arr =
-22.102,26.442,13.556,23.563,-2.917,-3.133,25.099
22.996,-18.193,-6.064,-12.379,19.905,5.056,-9.796
20.857,-24.008,-12.090,-13.626,15.610,1.369,-22.816
19.020,-23.352,-2.404,0.496,-2.156,5.876,-24.390
22.984,-18.535,4.845,-14.349,2.352,16.784,-4.968
8.179,-11.245,-1.059,-1.648,22.312,0.039,1.421
1.822,12.986,-7.800,14.059,10.621,-11.477,-2.327
-8.314,-13.097,-2.600,12.926,13.394,-9.171,-10.469
4.001,12.767,-12.415,1.861,7.444,-11.346,-3.669
17.908,16.017,5.217,-11.190,-5.596,13.970,13.566
arr[0][0] => -22.102
arr[5][1] => -11.245
arr[:, 5] => [-3.133, 5.056, 1.369, 5.876, 16.784, 0.039, -11.477, -9.171, -11.346, 13.970]
arr[9][0] => 17.908
arr[2][6] => -22.816
arr[1][1] => -18.193
arr[0][6] => 25.099
arr[6][4] => 10.621
arr[6] => [1.822, 12.986, -7.800, 14.059, 10.621, -11.477, -2.327]
arr[0][1] => 26.442
arr[:, 2] => [13.556, -6.064, -12.090, -2.404, 4.845, -1.059, -7.800, -2.600, -12.415, 5.217]
arr[7][2] => -2.600
arr[4][5] => 16.784
arr[7][5] => -9.171
arr[3][4] => -2.156
arr[:, 0] => [-22.102, 22.996, 20.857, 19.020, 22.984, 8.179, 1.822, -8.314, 4.001, 17.908]
arr[3] => [19.020, -23.352, -2.404, 0.496, -2.156, 5.876, -24.390]
arr[1][6] => -9.796
arr[4][2] => 4.845
arr[3][5] => 5.876
arr[:, 6] => [25.099, -9.796, -22.816, -24.390, -4.968, 1.421, -2.327, -10.469, -3.669, 13.566]
arr[6][1] => 12.986
arr[3][1] => -23.352
arr[2][3] => -13.626
arr[0] => [-22.102, 26.442, 13.556, 23.563, -2.917, -3.133, 25.099]
arr[:, 4] => [-2.917, 19.905, 15.610, -2.156, 2.352, 22.312, 10.621, 13.394, 7.444, -5.596]
arr[8][0] => 4.001
arr[4][4] => 2.352
arr[0][4] => -2.917
arr[6][0] => 1.822
arr[2][2] => -12.090
arr[7][3] => 12.926
arr[5] => [8.179, -11.245, -1.059, -1.648, 22.312, 0.039, 1.421]

A =
array([[-30,  14,   5,   4, -37,  19, -14],
       [-31,  20, -33, -24,  -4,  -3,  15],
       [ -9,   3, -16, -43, -16,  26,   8],
       [  5,  -9, -48, -10,   5,  -9,  23],
       [ -2, -19,  -8, -35,   0,  36, -15],
       [  7, -33, -23,  -8,  23,  20, -25],
       [ -1,  33,  23,  15,   5, -34,  18],
       [ 42,  15,   6,  -1,  -7, -14,  28],
       [ 25,  -5, -15,  35, -28, -10,  17],
       [-16,  15,  -5,  -4, -19,  29, -37],
       [-14, -34,  14, -14,  -9,   2,  34],
       [ 10,  -4,  50,  13,  20,  -6,  -8],
       [  2, -10,   3,  12,  38, -34,  19]])
A[-13,0] -> -30
A[-9,-3] -> 0
A[12,-2] -> -34
A[10] -> [-14, -34, 14, -14, -9, 2, 34]
A[:, 2] -> [5, -33, -16, -48, -8, -23, 23, 6, -15, -5, 14, 50, 3]
A[-9,-7] -> -2
A[-4] -> [-16, 15, -5, -4, -19, 29, -37]
A[12,-6] -> -10
A[2,-5] -> -16
A[-8,5] -> 20
A[:, 4] -> [-37, -4, -16, 5, 0, 23, 5, -7, -28, -19, -9, 20, 38]
A[3,-3] -> 5
A[12,0] -> 2
A[:, -4] -> [4, -24, -43, -10, -35, -8, 15, -1, 35, -4, -14, 13, 12]
A[2,-4] -> -43
A[0,1] -> 14
A[-10,6] -> 23
A[-4,3] -> -4
A[0,5] -> 19
A[-6,-3] -> -7
A[-1,-1] -> 19
A[2,5] -> 26
A[11,5] -> -6
A[11,2] -> 50
A[-7] -> [-1, 33, 23, 15, 5, -34, 18]
A[-2,4] -> 20
A[8,3] -> 35
A[-8,0] -> 7
A[5,-4] -> -8
A[-6,3] -> -1
A[11,-6] -> -4
A[-4,6] -> -37

data =
[[ 117   34  282 -176  135  124 -101]
 [-131  331  351  102  432 -117  120]
 [-266 -115   43  186 -588 -303  201]
 [-429   67  201  139 -154 -359  270]
 [ 298 -257  164 -250 -416  235 -203]
 [-313  278  102  151  399 -277  139]
 [ 106  238  256   84  267   26  -11]
 [-174 -397 -154 -306 -438  -81 -122]
 [ 409 -441 -189 -605 -134  410 -544]
 [ 517 -170  114 -401   33  442 -420]
 [-132 -340 -157 -142 -545 -118  -65]
 [-383   26   77  244 -339 -386  266]
 [ 450 -106  336 -330  -47  393 -278]
 [  -4 -303   -1 -205 -469    6 -102]
 [ 162  175  453 -154  338  170  -73]]
Rows and columns are counted from 0.
row 0 col 0: 117
row 5 col 0: -313
row 8 col 4: -134
row 12 col 6: -278
row 11 col 3: 244
row 5 col 2: 102
row 4 col 2: 164
row 3 col 0: -429
row 4 col 0: 298
row 4 col 5: 235
row 8 col 5: 410
row 9 col 1: -170
row 14 col 6: -73
row 5 col 6: 139
row 8 col 0: 409
row 14 col 3: -154
row 3 col 3: 139
row 11 col 2: 77
row 7 col 5: -81
row 12 col 3: -330
row 0 col 5: 124
row 8 col 6: -544
row 7 col 4: -438
row 5 col 5: -277
row 0 col 1: 34
row 3 col 6: 270
row 8 col 2: -189
row 3 col 2: 201
row 6 col 0: 106
row 13 col 4: -469
row 1 col 2: 351
row 13 col 2: -1
row 1 col 3: 102

a =
30  47  40  45  31
42  33  46  49  84
45  31  39  39  65
36  53  37  33  60
43  53  45  41  25
47  46  49  46  44
43  33  43  50  38
56  32  46  41  60
42  48  35  41  34
50  40  53  39  51
39  41  43  36  49
45  54  53  43  43
37  51  51  46  22
51  52  42  48  48
33  53  59  51  45
23  48  54  37  78
a[0, 0] -> 30
a[2, 0] -> 45
a[12] -> [37, 51, 51, 46, 22]
a[5] -> [47, 46, 49, 46, 44]
a[13] -> [51, 52, 42, 48, 48]
a[12, 4] -> 22
a[13, 1] -> 52
a[5, 3] -> 46
a[7, 1] -> 32
a[3] -> [36, 53, 37, 33, 60]
a[14, 3] -> 51
a[:, 4] -> [31, 84, 65, 60, 25, 44, 38, 60, 34, 51, 49, 43, 22, 48, 45, 78]
a[7, 3] -> 41
a[8, 2] -> 35
a[:, 1] -> [47, 33, 31, 53, 53, 46, 33, 32, 48, 40, 41, 54, 51, 52, 53, 48]
a[6, 0] -> 43
a[8, 3] -> 41
a[4, 4] -> 25
a[14, 0] -> 33
a[15, 3] -> 37
a[:, 0] -> [30, 42, 45, 36, 43, 47, 43, 56, 42, 50, 39, 45, 37, 51, 33, 23]
a[:, 2] -> [40, 46, 39, 37, 45, 49, 43, 46, 35, 53, 43, 53, 51, 42, 59, 54]
a[5, 0] -> 47
a[2, 4] -> 65
a[7, 2] -> 46
a[:, 3] -> [45, 49, 39, 33, 41, 46, 50, 41, 41, 39, 36, 43, 46, 48, 51, 37]

W = [-204 -670  682  827  795  645  352  411  -64  540]
W[0]	-204
W[-1]	540
W[1]	-670
W[5]	645
